Below is a small trained network, with its code and all its weights. Each question gives an input and a class and asks what happens when units are switched off, that is, made to give their printed mean instead of their output.

import numpy as np


def w(rows, s, z=0):
    codes = np.array(rows[::2]) - 128.0
    scale = np.full(codes.shape[1], s)
    scale[-1] = z or s
    return codes * scale


def f(y):
    return y / 2 * (1 + np.tanh(0.7978845608 * (y + 0.044715 * y**3)))


def log_softmax(a):
    a = a - a.max(-1, keepdims=True)
    return a - np.log(np.exp(a).sum(-1, keepdims=True))


def net(x, mask):
    res = np.array(x, float).reshape(1, 5) / 4 @ E
    y = f(res @ A[0][:, :-1].T + A[0][:, -1])
    res = res + np.where(mask, y, B[0][:, -1]) @ B[0][:, :-1]
    return log_softmax(res[-1] @ U[:, :-1].T + U[:, -1])


A, B = {}, {}
E = w([
[37,94,22],'x0',
[3,136,218],'x1',
[129,128,128],'x2',
[127,128,128],'x3',
[122,249,97],'x4',
],0.014)
A[0] = w([
[132,67,169,86],'n1',
[90,162,173,167],'n2',
[67,142,81,6],'n3',
[222,98,190,22],'n4',
[122,187,174,87],'n5',
[139,123,58,69],'n6',
[223,140,65,103],'n7',
[125,155,151,92],'n8',
[123,126,187,71],'n9',
[125,165,99,55],'n10',
[113,252,54,4],'n11',
[88,147,102,64],'n12',
[123,174,157,80],'n13',
[135,21,193,61],'n14',
[102,119,141,160],'n15',
[81,64,122,55],'n16',
[140,56,78,137],'n17',
[79,107,146,199],'n18',
[183,150,105,197],'n19',
[55,85,188,91],'n20',
[60,128,98,109],'n21',
[193,125,82,211],'n22',
[145,245,173,125],'n23',
[128,138,104,75],'n24',
[126,77,179,231],'n25',
[212,136,213,186],'n26',
[197,64,53,161],'n27',
[91,26,100,94],'n28',
],0.016,0.014)
B[0] = w([
[142,148,82,172],'n1',
[146,150,155,204],'n2',
[183,187,44,163],'n3',
[52,8,133,185],'n4',
[137,203,162,169],'n5',
[99,166,185,168],'n6',
[191,132,26,219],'n7',
[123,155,136,139],'n8',
[145,181,141,156],'n9',
[118,51,129,142],'n10',
[98,4,84,211],'n11',
[159,119,101,151],'n12',
[139,199,179,151],'n13',
[185,156,43,208],'n14',
[159,107,141,168],'n15',
[41,110,176,175],'n16',
[84,169,175,195],'n17',
[188,184,85,215],'n18',
[102,79,104,208],'n19',
[140,60,90,216],'n20',
[120,75,77,193],'n21',
[65,117,151,230],'n22',
[153,219,153,221],'n23',
[115,112,137,131],'n24',
[83,111,131,234],'n25',
[138,104,47,250],'n26',
[116,164,206,236],'n27',
[104,135,185,208],'n28',
],0.012,0.018)
U = w([
[100,49,104,214],'0',
[241,132,29,165],'1',
[137,161,247,1],'2',
],0.014,0.0042)

Each question gives the input, the list of numbers given to net, and the class t.
The units are the neurons (one row each of A and B). Each row of codes is followed by its name. A weight is (code - 128) times the scale printed after its matrix; where a second scale follows, it is the last column's (A, B and U).
mask holds one flag per neuron, in row order. A switched-off neuron (its flag False) gives its mean, the last column of its row in B, instead of its output. The means were averaged over made-up inputs and are rounded, as every weight is.
A unit's drop is (log p(t) with every unit on - log p(t) with that unit switched off) / (log p(t) with every unit on - log p(t) with every unit switched off).
The circuit of an input: a set's keep is (log p(t) with only the set's units on - log p(t) with every unit switched off) / (log p(t) with every unit on - log p(t) with every unit switched off). Starting from the 12 units with the biggest drops (on a tie, the unit counted first), units are removed one at a time, each time the one whose removal leaves the highest keep (on an exact tie, the one counted first), for as long as the keep stays at least 0.8.
circuit, biggest first: the units of the circuit, biggest drop first
most important unit: the unit with the biggest drop
k most important neurons: the k neurons with the biggest drops, biggest first
drop of u: that unit's drop, to one decimal
input [-4,1,-2,-6,-5], class 1: most important unit	n14
input [-7,0,8,-6,0], class 0: 2 most important neurons	[n4, n26]
input [-5,3,-2,4,1], class 2: 2 most important neurons	[n7, n14]
input [2,3,-4,-7,1], class 1: 2 most important neurons	[n22, n4]
input [0,4,-6,7,8], class 2: 3 most important neurons	[n7, n26, n14]
input [0,7,5,-6,8], class 2: 2 most important neurons	[n7, n26]
input [7,-3,-7,-7,1], class 0: 2 most important neurons	[n23, n21]
input [-8,7,6,-5,0], class 1: 2 most important neurons	[n26, n27]
input [-2,-5,-8,-7,0], class 0: 3 most important neurons	[n22, n18, n14]
input [2,-6,-4,-4,8], class 0: 2 most important neurons	[n11, n22]
input [-5,6,-1,3,0], class 1: 3 most important neurons	[n26, n27, n20]
input [-4,2,-8,-2,-5], class 1: drop of n14	0.5
input [2,-5,4,6,-5], class 2: drop of n27	0.1
input [-3,-7,4,2,-7], class 0: circuit, biggest first	[n4]
input [-3,3,-8,7,-6], class 1: drop of n14	0.6
